Below are the code and all the weights of a small trained network. Each question names an input and a target symbol and asks about switching units off, where a switched-off unit gives its printed mean instead of its output.

import numpy as np


def w(rows, s, z=0):
    codes = np.array(rows[::2]) - 128.0
    scale = np.full(codes.shape[1], s)
    scale[-1] = z or s
    return codes * scale


def norm(h):
    return h / np.sqrt((h * h).mean(-1, keepdims=True) + 1e-5)


def f(y):
    return np.maximum(y, 0)


def softmax(a):
    e = np.exp(a - a.max(-1, keepdims=True))
    return e / e.sum(-1, keepdims=True)


def log_softmax(a):
    a = a - a.max(-1, keepdims=True)
    return a - np.log(np.exp(a).sum(-1, keepdims=True))


def net(x, mask):
    ids = ['αεζθλμπφω'.index(c) for c in x.split()]
    T = len(ids)
    res = E[ids] + P[:T]
    q, k, v = (norm(res) @ M[0].T for M in (Q, K, V))
    z = softmax(np.where(np.tri(T) > 0, q @ k.T / 2**0.5, -1e9)) @ v
    res = res + np.where(mask[0], z, O[0][:, -1]) @ O[0][:, :-1]
    y = f(norm(res) @ A[0][:, :-1].T + A[0][:, -1])
    res = res + np.where(mask[1:25], y, B[0][:, -1]) @ B[0][:, :-1]
    return log_softmax(norm(res)[-1] @ U[:, :-1].T + U[:, -1])


Q, K, V, O, A, B = {}, {}, {}, {}, {}, {}
E = w([
[174,58,138,107],'α',
[174,186,96,135],'ε',
[64,132,100,122],'ζ',
[175,201,149,165],'θ',
[167,161,177,176],'λ',
[110,190,245,161],'μ',
[98,125,99,118],'π',
[81,149,146,88],'φ',
[3,177,218,108],'ω',
],0.0069)
P = w([
[41,238,129,89],'0',
[47,253,154,86],'1',
[39,203,89,111],'2',
[34,189,106,101],'3',
[32,191,120,95],'4',
[32,188,134,87],'5',
[37,184,145,81],'6',
[36,183,155,81],'7',
[36,184,163,80],'8',
[33,184,168,73],'9',
[34,186,173,70],'10',
[31,180,180,66],'11',
[33,183,184,62],'12',
],0.0021)
Q[0] = w([
[201,100,3,225],'head 1',
[136,64,36,189],'head 1',
],0.0051)
K[0] = w([
[51,255,86,222],'head 1',
[46,132,115,153],'head 1',
],0.0057)
V[0] = w([
[202,2,134,94],'head 1',
[123,127,129,164],'head 1',
],0.006)
O[0] = w([
[177,228,201,3,4],'head 1',
[85,98,122,139,96],'head 1',
],0.0037,0.0026)
A[0] = w([
[100,113,122,176,76],'neuron 1',
[212,83,146,146,254],'neuron 2',
[130,76,87,107,70],'neuron 3',
[122,107,183,155,109],'neuron 4',
[138,82,138,160,150],'neuron 5',
[169,136,91,90,159],'neuron 6',
[152,152,63,153,81],'neuron 7',
[105,114,49,96,163],'neuron 8',
[200,115,101,82,178],'neuron 9',
[136,164,48,98,117],'neuron 10',
[86,140,127,91,138],'neuron 11',
[159,206,105,80,50],'neuron 12',
[71,68,97,140,96],'neuron 13',
[87,129,188,105,165],'neuron 14',
[140,234,164,168,73],'neuron 15',
[153,151,158,29,147],'neuron 16',
[79,160,162,143,160],'neuron 17',
[229,150,113,183,212],'neuron 18',
[86,82,95,159,162],'neuron 19',
[68,77,108,104,110],'neuron 20',
[254,134,169,111,69],'neuron 21',
[139,141,141,160,126],'neuron 22',
[142,151,114,189,102],'neuron 23',
[92,73,67,134,144],'neuron 24',
],0.007,0.003)
B[0] = w([
[119,100,52,165,183],'neuron 1',
[73,198,127,119,173],'neuron 2',
[121,197,7,231,147],'neuron 3',
[170,192,174,103,157],'neuron 4',
[163,208,99,156,165],'neuron 5',
[156,179,134,78,146],'neuron 6',
[180,145,169,59,150],'neuron 7',
[159,51,165,151,208],'neuron 8',
[145,152,189,3,154],'neuron 9',
[115,178,208,117,163],'neuron 10',
[162,140,146,126,207],'neuron 11',
[141,158,80,206,165],'neuron 12',
[159,176,203,92,222],'neuron 13',
[168,104,81,128,232],'neuron 14',
[161,32,112,95,202],'neuron 15',
[127,37,119,220,217],'neuron 16',
[181,85,123,86,253],'neuron 17',
[29,198,160,113,174],'neuron 18',
[182,159,152,84,245],'neuron 19',
[105,148,85,190,215],'neuron 20',
[51,160,25,183,154],'neuron 21',
[135,117,104,89,150],'neuron 22',
[158,51,129,68,168],'neuron 23',
[169,118,174,56,226],'neuron 24',
],0.0041,0.0039)
U = w([
[84,155,33,60,3],'α',
[162,216,148,59,185],'ε',
[40,57,79,131,101],'ζ',
[135,204,41,167,73],'θ',
[132,210,158,213,55],'λ',
[147,106,205,187,77],'μ',
[205,61,68,149,143],'π',
[139,89,189,52,213],'φ',
[9,159,187,140,72],'ω',
],0.015,0.003)

Each question gives the input, a string of symbols that net reads in full, and the target symbol t.
The units are the heads (2 rows each of Q, K, V and O) and the neurons (one row each of A and B). Each row of codes is followed by its name. A weight is (code - 128) times the scale printed after its matrix; where a second scale follows, it is the last column's (O, A, B and U).
mask holds one flag per unit, heads first, then neurons. A switched-off unit (its flag False) gives its mean, the last column of its rows in O or B, instead of its output. The means were averaged over made-up inputs and are rounded, as every weight is.
A unit's drop is (log p(t) with every unit on - log p(t) with that unit switched off) / (log p(t) with every unit on - log p(t) with every unit switched off).
The circuit of an input: a set's keep is (log p(t) with only the set's units on - log p(t) with every unit switched off) / (log p(t) with every unit on - log p(t) with every unit switched off). Starting from the 12 units with the biggest drops (on a tie, the unit counted first), units are removed one at a time, each time the one whose removal leaves the highest keep (on an exact tie, the one counted first), for as long as the keep stays at least 0.8.
circuit, biggest first: the units of the circuit, biggest drop first
unit that matters most: the unit with the biggest drop
top k neurons: the k neurons with the biggest drops, biggest first
drop of u: that unit's drop, to one decimal
input ε ω λ φ μ π π θ, target θ: top 3 neurons : [neuron 18; neuron 13; neuron 8]
input λ ω π π ε π α φ λ ζ π θ α, target α: top 4 neurons : [neuron 21; neuron 2; neuron 9; neuron 13]
input π π φ θ α λ λ, target φ: circuit, biggest first : [neuron 15; neuron 23; neuron 18]
input α μ θ, target ε: circuit, biggest first : [neuron 18; neuron 15; neuron 16]
input π λ α λ ω, target ε: circuit, biggest first : [head 1]
input π π ω π ζ λ θ α ε ζ ζ θ, target φ: circuit, biggest first : [neuron 15; neuron 23; neuron 18]
input φ ζ φ ε, target ε: circuit, biggest first : [neuron 7; neuron 10]
input α π π, target φ: circuit, biggest first : [neuron 8; neuron 24]
input α π π ω ζ, target ε: circuit, biggest first : [neuron 16; head 1]
input π μ ω ω λ π ζ μ ε ζ μ π π, target π: top 2 neurons : [neuron 8; neuron 20]
input ζ α θ, target ε: top 3 neurons : [neuron 18; neuron 15; neuron 23]
input α ζ π φ λ, target ε: top 4 neurons : [neuron 18; neuron 8; neuron 20; neuron 15]
input λ ε φ, target φ: top 4 neurons : [neuron 24; neuron 13; neuron 19; neuron 16]
input θ ζ θ α ε α, target α: unit that matters most : head 1
input φ θ ε α λ θ, target φ: top 4 neurons : [neuron 15; neuron 23; neuron 18; neuron 20]
input π ζ λ ε λ μ μ α μ λ, target φ: drop of neuron 2 : -0.1
input π ω ζ ζ ω θ λ π, target π: drop of head 1 : 1.9
input π π λ λ θ ε π α ζ, target ε: drop of neuron 23 : 0.1
